Below is a small trained network, with its code and all its weights. Each question gives an input and a class and asks what happens when units are switched off, that is, made to give their printed mean instead of their output.

import numpy as np


def w(rows, s, z=0):
    codes = np.array(rows[::2]) - 128.0
    scale = np.full(codes.shape[1], s)
    scale[-1] = z or s
    return codes * scale


def f(y):
    return np.maximum(y, 0)


def log_softmax(a):
    a = a - a.max(-1, keepdims=True)
    return a - np.log(np.exp(a).sum(-1, keepdims=True))


def net(x, mask):
    res = np.array(x, float).reshape(1, 5) / 4 @ E
    y = f(res @ A[0][:, :-1].T + A[0][:, -1])
    res = res + np.where(mask, y, B[0][:, -1]) @ B[0][:, :-1]
    return log_softmax(res[-1] @ U[:, :-1].T + U[:, -1])


A, B = {}, {}
E = w([
[128,228,92,108,160,108,15,73,144,112,99,207],'x0',
[109,135,91,115,108,83,101,72,116,137,123,70],'x1',
[21,166,111,75,81,197,100,215,108,172,133,137],'x2',
[98,154,149,139,173,160,142,144,128,133,101,110],'x3',
[183,143,117,134,129,47,90,211,97,200,2,135],'x4',
],0.012)
A[0] = w([
[160,112,146,145,141,120,144,120,141,43,143,88,175],'N0',
[155,117,132,157,119,117,90,159,158,142,88,111,168],'N1',
[114,133,78,73,95,130,107,224,52,253,112,143,118],'N2',
[79,174,99,76,103,186,73,139,140,80,149,133,195],'N3',
[95,94,150,83,78,152,165,133,153,139,138,110,188],'N4',
[144,177,88,125,165,117,108,103,139,132,121,183,180],'N5',
[191,130,126,135,118,112,149,160,119,151,48,114,254],'N6',
[121,173,116,120,108,122,96,160,99,86,122,154,83],'N7',
[146,96,148,129,175,136,114,82,135,101,161,142,139],'N8',
],0.013,0.004)
B[0] = w([
[156,89,164,184,159,145,116,51,103,140,167,92,191],'N0',
[79,120,72,175,113,114,184,125,83,78,87,102,166],'N1',
[137,137,129,188,170,196,95,88,171,197,114,81,251],'N2',
[113,110,143,80,115,165,46,151,140,111,154,178,236],'N3',
[125,98,124,109,71,166,152,134,131,135,190,112,200],'N4',
[63,187,70,150,128,108,200,137,151,110,99,250,198],'N5',
[190,146,97,177,113,91,174,143,59,133,105,123,196],'N6',
[117,184,132,128,122,145,79,118,169,99,107,182,171],'N7',
[113,162,87,191,141,116,105,71,141,144,130,156,185],'N8',
],0.012,0.021)
U = w([
[186,69,133,205,156,195,135,97,124,169,164,65,251],'0',
[115,177,65,195,172,151,94,79,170,123,140,169,155],'1',
[222,97,118,176,100,75,198,169,58,98,124,67,98],'2',
[108,141,63,161,117,33,162,152,84,90,73,194,26],'3',
[83,123,123,57,32,232,194,168,175,148,182,83,93],'4',
[126,124,148,42,151,128,2,171,115,102,161,203,64],'5',
],0.0092,0.0027)

Each question gives the input, the list of numbers given to net, and the class t.
The units are the neurons (one row each of A and B). Each row of codes is followed by its name. A weight is (code - 128) times the scale printed after its matrix; where a second scale follows, it is the last column's (A, B and U).
mask holds one flag per neuron, in row order. A switched-off neuron (its flag False) gives its mean, the last column of its row in B, instead of its output. The means were averaged over made-up inputs and are rounded, as every weight is.
A unit's drop is (log p(t) with every unit on - log p(t) with that unit switched off) / (log p(t) with every unit on - log p(t) with every unit switched off).
The circuit of an input: a set's keep is (log p(t) with only the set's units on - log p(t) with every unit switched off) / (log p(t) with every unit on - log p(t) with every unit switched off). Starting from all 9 units, units are removed one at a time, each time the one whose removal leaves the highest keep (on an exact tie, the one counted first), for as long as the keep stays at least 0.8.
circuit, biggest first: the units of the circuit, biggest drop first
unit that matters most: the unit with the biggest drop
k most important neurons: the k neurons with the biggest drops, biggest first
drop when u is switched off: that unit's drop, to one decimal
input [-4,-1,6,-5,4], class 0: circuit, biggest first	[N2]
input [-1,0,0,8,-7], class 0: 4 most important neurons	[N5, N0, N8, N7]
input [0,1,3,-1,5], class 0: circuit, biggest first	[N2, N5]
input [-8,8,-2,4,3], class 2: 2 most important neurons	[N6, N2]
input [-1,5,-8,7,-1], class 0: 2 most important neurons	[N0, N5]
input [7,-7,1,4,-1], class 5: circuit, biggest first	[N2, N3]
input [8,-6,0,-6,2], class 3: 2 most important neurons	[N5, N2]
input [-7,1,2,5,-5], class 4: 2 most important neurons	[N4, N2]
input [0,-2,-4,1,-7], class 0: 3 most important neurons	[N5, N0, N7]
input [0,2,1,3,-3], class 4: 2 most important neurons	[N2, N7]
input [-4,-7,-7,-6,1], class 2: 3 most important neurons	[N2, N6, N3]
input [-5,2,-6,5,1], class 2: 3 most important neurons	[N2, N6, N3]
input [-1,8,-2,1,1], class 2: 2 most important neurons	[N2, N5]
input [6,-8,3,-7,-2], class 5: unit that matters most	N3
input [-5,5,0,-2,6], class 2: 2 most important neurons	[N6, N1]
input [-2,0,-3,8,-3], class 0: drop when N5 is switched off	0.4
input [5,-4,0,2,2], class 3: drop when N2 is switched off	0.3
input [-7,-4,1,-3,-1], class 4: drop when N2 is switched off	0.9
input [7,2,3,-5,-2], class 5: drop when N3 is switched off	0.3
input [2,-2,0,3,4], class 3: unit that matters most	N6
